Below are the code and all the weights of a small trained network. Each question names an input and a class and asks about switching units off, where a switched-off unit gives its printed mean instead of its output.

import numpy as np


def w(rows, s, z=0):
    codes = np.array(rows[::2]) - 128.0
    scale = np.full(codes.shape[1], s)
    scale[-1] = z or s
    return codes * scale


def f(y):
    return np.maximum(y, 0)


def log_softmax(a):
    a = a - a.max(-1, keepdims=True)
    return a - np.log(np.exp(a).sum(-1, keepdims=True))


def net(x, mask):
    res = np.array(x, float).reshape(1, 4) / 4 @ E
    y = f(res @ A[0][:, :-1].T + A[0][:, -1])
    res = res + np.where(mask, y, B[0][:, -1]) @ B[0][:, :-1]
    return log_softmax(res[-1] @ U[:, :-1].T + U[:, -1])


A, B = {}, {}
E = w([
[107,142,82,234,107],'x0',
[101,97,84,90,149],'x1',
[181,67,146,161,93],'x2',
[176,116,125,115,251],'x3',
],0.015)
A[0] = w([
[124,91,141,127,80,82],'n1',
[177,82,85,202,113,116],'n2',
[139,68,104,130,83,225],'n3',
[230,90,175,108,139,232],'n4',
[191,113,196,53,185,192],'n5',
[111,253,111,160,115,128],'n6',
[125,168,58,81,138,142],'n7',
[107,102,141,107,73,146],'n8',
[191,127,160,94,119,121],'n9',
[68,126,84,82,133,172],'n10',
[109,162,148,192,138,236],'n11',
[155,101,83,190,152,140],'n12',
[134,140,127,107,156,254],'n13',
[88,127,120,108,138,49],'n14',
[70,106,137,143,59,249],'n15',
[108,79,231,135,93,145],'n16',
[37,139,60,92,187,188],'n17',
[97,185,183,164,96,140],'n18',
],0.015,0.0036)
B[0] = w([
[165,182,99,149,158,169],'n1',
[197,27,82,221,131,195],'n2',
[177,138,58,92,185,185],'n3',
[200,157,185,188,179,224],'n4',
[119,133,233,120,185,255],'n5',
[55,150,157,184,82,202],'n6',
[29,59,163,50,59,173],'n7',
[165,226,63,97,147,184],'n8',
[124,212,165,146,198,179],'n9',
[68,110,106,20,57,182],'n10',
[54,99,121,208,125,188],'n11',
[164,1,79,154,159,182],'n12',
[49,159,174,73,133,176],'n13',
[85,95,112,99,162,146],'n14',
[136,153,58,112,84,224],'n15',
[161,195,88,84,163,183],'n16',
[79,19,144,87,72,210],'n17',
[124,193,102,168,116,190],'n18',
],0.0084,0.018)
U = w([
[155,193,252,93,159,184],'0',
[188,78,81,169,117,251],'1',
[80,104,133,27,72,155],'2',
[192,225,73,43,116,40],'3',
[78,203,137,199,70,62],'4',
[110,93,171,100,146,12],'5',
],0.013,0.0024)

Each question gives the input, the list of numbers given to net, and the class t.
The units are the neurons (one row each of A and B). Each row of codes is followed by its name. A weight is (code - 128) times the scale printed after its matrix; where a second scale follows, it is the last column's (A, B and U).
mask holds one flag per neuron, in row order. A switched-off neuron (its flag False) gives its mean, the last column of its row in B, instead of its output. The means were averaged over made-up inputs and are rounded, as every weight is.
A unit's drop is (log p(t) with every unit on - log p(t) with that unit switched off) / (log p(t) with every unit on - log p(t) with every unit switched off).
The circuit of an input: a set's keep is (log p(t) with only the set's units on - log p(t) with every unit switched off) / (log p(t) with every unit on - log p(t) with every unit switched off). Starting from the 12 units with the biggest drops (on a tie, the unit counted first), units are removed one at a time, each time the one whose removal leaves the highest keep (on an exact tie, the one counted first), for as long as the keep stays at least 0.8.
circuit, biggest first: the units of the circuit, biggest drop first
top k neurons: the k neurons with the biggest drops, biggest first
drop of u: that unit's drop, to one decimal
input [2,-5,-3,4], class 4: circuit, biggest first -> [n5 n6]
input [7,6,3,-8], class 1: circuit, biggest first -> [n2]
input [8,-8,2,-2], class 1: top 2 neurons -> [n2 n12]
input [6,1,3,-8], class 1: top 2 neurons -> [n2 n3]
input [3,8,1,-4], class 2: top 3 neurons -> [n10 n4 n17]
input [2,-3,-1,4], class 1: top 2 neurons -> [n5 n9]
input [-8,4,-2,0], class 0: top 2 neurons -> [n5 n9]
input [-2,7,1,3], class 2: drop of n17 -> 0.1
input [-2,4,8,4], class 0: drop of n5 -> 0.2
input [-8,-2,-2,-8], class 3: drop of n6 -> 0.0
